Below are the code and all the weights of a small trained network. Each question names an input and a target symbol and asks about switching units off, where a switched-off unit gives its printed mean instead of its output.

import numpy as np


def w(rows, s, z=0):
    codes = np.array(rows[::2]) - 128.0
    scale = np.full(codes.shape[1], s)
    scale[-1] = z or s
    return codes * scale


def norm(h):
    return h / np.sqrt((h * h).mean(-1, keepdims=True) + 1e-5)


def f(y):
    return np.maximum(y, 0)


def softmax(a):
    e = np.exp(a - a.max(-1, keepdims=True))
    return e / e.sum(-1, keepdims=True)


def log_softmax(a):
    a = a - a.max(-1, keepdims=True)
    return a - np.log(np.exp(a).sum(-1, keepdims=True))


def net(x, mask):
    ids = ['βγδεζηθλμξπσφψω'.index(c) for c in x.split()]
    T = len(ids)
    res = E[ids] + P[:T]
    u = 0
    for l in range(3):
        q, k, v = (norm(res) @ M[l].T for M in (Q, K, V))
        z = softmax(np.where(np.tri(T) > 0, q @ k.T / 3**0.5, -1e9)) @ v
        res = res + np.where(mask[u], z, O[l][:, -1]) @ O[l][:, :-1]
        u += 1
        y = f(norm(res) @ A[l][:, :-1].T + A[l][:, -1])
        res = res + np.where(mask[u : u + 12], y, B[l][:, -1]) @ B[l][:, :-1]
        u += 12
    return log_softmax(norm(res)[-1] @ U[:, :-1].T + U[:, -1])


Q, K, V, O, A, B = {}, {}, {}, {}, {}, {}
E = w([
[169,104,119],'β',
[191,134,104],'γ',
[194,135,101],'δ',
[206,187,122],'ε',
[5,207,105],'ζ',
[83,70,115],'η',
[195,135,105],'θ',
[184,136,110],'λ',
[195,134,97],'μ',
[203,190,124],'ξ',
[36,98,198],'π',
[193,136,99],'σ',
[205,133,93],'φ',
[3,222,110],'ψ',
[73,83,196],'ω',
],0.0033)
P = w([
[105,109,92],'0',
[134,60,201],'1',
[89,140,14],'2',
[198,253,229],'3',
[166,42,202],'4',
[99,135,3],'5',
],0.0029)
Q[0] = w([
[80,6,129],'0.h0',
[45,187,80],'0.h0',
[59,115,109],'0.h0',
],0.02)
K[0] = w([
[71,7,40],'0.h0',
[30,213,119],'0.h0',
[50,137,102],'0.h0',
],0.016)
V[0] = w([
[248,38,214],'0.h0',
[62,155,137],'0.h0',
[71,159,75],'0.h0',
],0.0017)
O[0] = w([
[47,164,251,253],'0.h0',
[191,124,115,78],'0.h0',
[166,106,35,145],'0.h0',
],0.0021,8.2e-05)
A[0] = w([
[136,9,96,255],'0.n0',
[166,59,168,16],'0.n1',
[185,104,175,96],'0.n2',
[177,50,150,100],'0.n3',
[128,127,128,124],'0.n4',
[128,129,128,114],'0.n5',
[139,147,93,87],'0.n6',
[80,195,122,44],'0.n7',
[128,161,79,72],'0.n8',
[129,153,85,65],'0.n9',
[1,146,113,35],'0.n10',
[73,120,148,81],'0.n11',
],0.0092,0.0015)
B[0] = w([
[6,84,143,254],'0.n0',
[55,135,191,175],'0.n1',
[63,101,157,176],'0.n2',
[141,71,140,184],'0.n3',
[128,128,128,128],'0.n4',
[126,127,127,128],'0.n5',
[132,111,97,157],'0.n6',
[170,125,129,148],'0.n7',
[112,111,81,168],'0.n8',
[114,115,88,162],'0.n9',
[173,223,190,180],'0.n10',
[163,155,129,152],'0.n11',
],0.018,0.006)
Q[1] = w([
[65,215,1],'1.h0',
[150,155,122],'1.h0',
[214,97,225],'1.h0',
],0.0094)
K[1] = w([
[174,255,37],'1.h0',
[92,153,108],'1.h0',
[29,60,179],'1.h0',
],0.0097)
V[1] = w([
[140,146,128],'1.h0',
[2,128,122],'1.h0',
[156,114,129],'1.h0',
],0.0079)
O[1] = w([
[123,157,123,112],'1.h0',
[198,1,166,254],'1.h0',
[103,153,124,103],'1.h0',
],0.0062,0.0069)
A[1] = w([
[50,165,147,192],'1.n0',
[167,76,38,155],'1.n1',
[1,197,143,68],'1.n2',
[82,128,139,184],'1.n3',
[90,144,137,141],'1.n4',
[91,175,85,74],'1.n5',
[173,130,133,18],'1.n6',
[101,156,130,5],'1.n7',
[133,164,93,254],'1.n8',
[141,116,223,20],'1.n9',
[188,125,131,65],'1.n10',
[128,128,128,113],'1.n11',
],0.0094,0.0007)
B[1] = w([
[198,86,122,225],'1.n0',
[16,231,134,178],'1.n1',
[249,70,54,253],'1.n2',
[176,104,139,214],'1.n3',
[158,111,127,175],'1.n4',
[176,140,69,157],'1.n5',
[110,141,152,140],'1.n6',
[130,128,96,139],'1.n7',
[143,165,176,146],'1.n8',
[184,251,98,236],'1.n9',
[82,125,125,146],'1.n10',
[128,128,128,128],'1.n11',
],0.015,0.0045)
Q[2] = w([
[97,2,165],'2.h0',
[181,217,73],'2.h0',
[101,43,80],'2.h0',
],0.015)
K[2] = w([
[120,89,247],'2.h0',
[159,190,14],'2.h0',
[102,185,229],'2.h0',
],0.014)
V[2] = w([
[167,125,248],'2.h0',
[29,198,87],'2.h0',
[80,2,131],'2.h0',
],0.0091)
O[2] = w([
[254,127,128,176],'2.h0',
[66,237,102,15],'2.h0',
[136,150,246,254],'2.h0',
],0.0093,0.0055)
A[2] = w([
[103,124,9,165],'2.n0',
[47,80,121,93],'2.n1',
[112,94,191,26],'2.n2',
[22,137,124,31],'2.n3',
[131,92,243,130],'2.n4',
[122,72,121,1],'2.n5',
[22,125,173,193],'2.n6',
[125,120,142,103],'2.n7',
[173,101,131,107],'2.n8',
[227,95,161,63],'2.n9',
[180,125,150,51],'2.n10',
[162,195,151,249],'2.n11',
],0.013,0.0018)
B[2] = w([
[187,186,22,175],'2.n0',
[80,28,138,167],'2.n1',
[192,183,157,189],'2.n2',
[58,141,216,167],'2.n3',
[251,185,127,254],'2.n4',
[138,110,44,160],'2.n5',
[107,24,89,192],'2.n6',
[142,137,135,142],'2.n7',
[69,142,115,182],'2.n8',
[21,192,145,236],'2.n9',
[85,163,150,171],'2.n10',
[157,26,141,170],'2.n11',
],0.024,0.009)
U = w([
[253,36,171,161],'β',
[112,90,154,38],'γ',
[107,101,148,33],'δ',
[50,147,73,147],'ε',
[200,151,18,146],'ζ',
[188,229,220,253],'η',
[99,85,152,75],'θ',
[103,91,149,57],'λ',
[94,86,159,75],'μ',
[48,143,66,144],'ξ',
[79,181,93,155],'π',
[84,86,161,73],'σ',
[82,69,163,133],'φ',
[167,146,62,80],'ψ',
[27,206,172,9],'ω',
],0.013,0.0034)

Each question gives the input, a string of symbols that net reads in full, and the target symbol t.
The units are the heads (3 rows each of Q, K, V and O) and the neurons (one row each of A and B). Each row of codes is followed by its name. A weight is (code - 128) times the scale printed after its matrix; where a second scale follows, it is the last column's (O, A, B and U).
mask holds one flag per unit, layer by layer, with each layer's heads first. A switched-off unit (its flag False) gives its mean, the last column of its rows in O or B, instead of its output. The means were averaged over made-up inputs and are rounded, as every weight is.
A unit's drop is (log p(t) with every unit on - log p(t) with that unit switched off) / (log p(t) with every unit on - log p(t) with every unit switched off).
The circuit of an input: a set's keep is (log p(t) with only the set's units on - log p(t) with every unit switched off) / (log p(t) with every unit on - log p(t) with every unit switched off). Starting from the 12 units with the biggest drops (on a tie, the unit counted first), units are removed one at a time, each time the one whose removal leaves the highest keep (on an exact tie, the one counted first), for as long as the keep stays at least 0.8.
units of the circuit, in order: the units of the circuit, biggest drop first
most important unit: the unit with the biggest drop
top k neurons: the k neurons with the biggest drops, biggest first
k most important neurons of layer l: the k neurons of layer l with the biggest drops, biggest first
input η η η η μ, target η: units of the circuit, in order	2.n9, 2.n4
input ζ φ β, target ζ: most important unit	0.n0
input η φ β π, target β: 2 most important neurons of layer 1	1.n2, 1.n0
input π μ ζ μ β, target η: units of the circuit, in order	2.n9, 2.n4
input η δ ω δ, target ω: 2 most important neurons of layer 1	1.n9, 1.n2
input η η β ε, target β: top 2 neurons	1.n2, 0.n0
input σ δ σ σ μ η, target η: 2 most important neurons of layer 2	2.n9, 2.n6
input σ ζ ζ λ, target ζ: top 2 neurons	1.n9, 0.n0
input θ ζ ω η, target ω: top 3 neurons	0.n10, 1.n9, 0.n0
input ζ ξ θ ω η ζ, target ζ: top 2 neurons	0.n10, 0.n8
input η β ζ, target ζ: top 2 neurons	0.n10, 2.n9
input η ψ ζ ε, target ζ: top 2 neurons	1.n9, 0.n0
input φ ω θ ζ θ γ, target ζ: top 2 neurons	0.n0, 1.n2
input θ ξ ζ η θ θ, target ζ: 2 most important neurons of layer 1	1.n2, 1.n9
input η ψ ζ φ, target ζ: top 2 neurons	1.n9, 0.n0
input ζ μ ω ζ, target ω: most important unit	0.n10
input ζ φ ω σ, target ω: 2 most important neurons of layer 1	1.n2, 1.n9
input η β ω ζ, target ω: top 2 neurons	0.n0, 0.n10
input ζ γ ω η, target ω: top 4 neurons	0.n10, 0.n0, 1.n2, 1.n9
input ζ η σ, target ζ: most important unit	1.h0
input φ β ζ φ, target ζ: top 3 neurons	0.n0, 1.n9, 0.n10
input φ η σ ζ η μ, target ζ: 2 most important neurons of layer 0	0.n0, 0.n7
input η β β π, target β: top 2 neurons	0.n0, 1.n2
input ψ β ζ μ ζ β, target ζ: 2 most important neurons of layer 2	2.n0, 2.n9
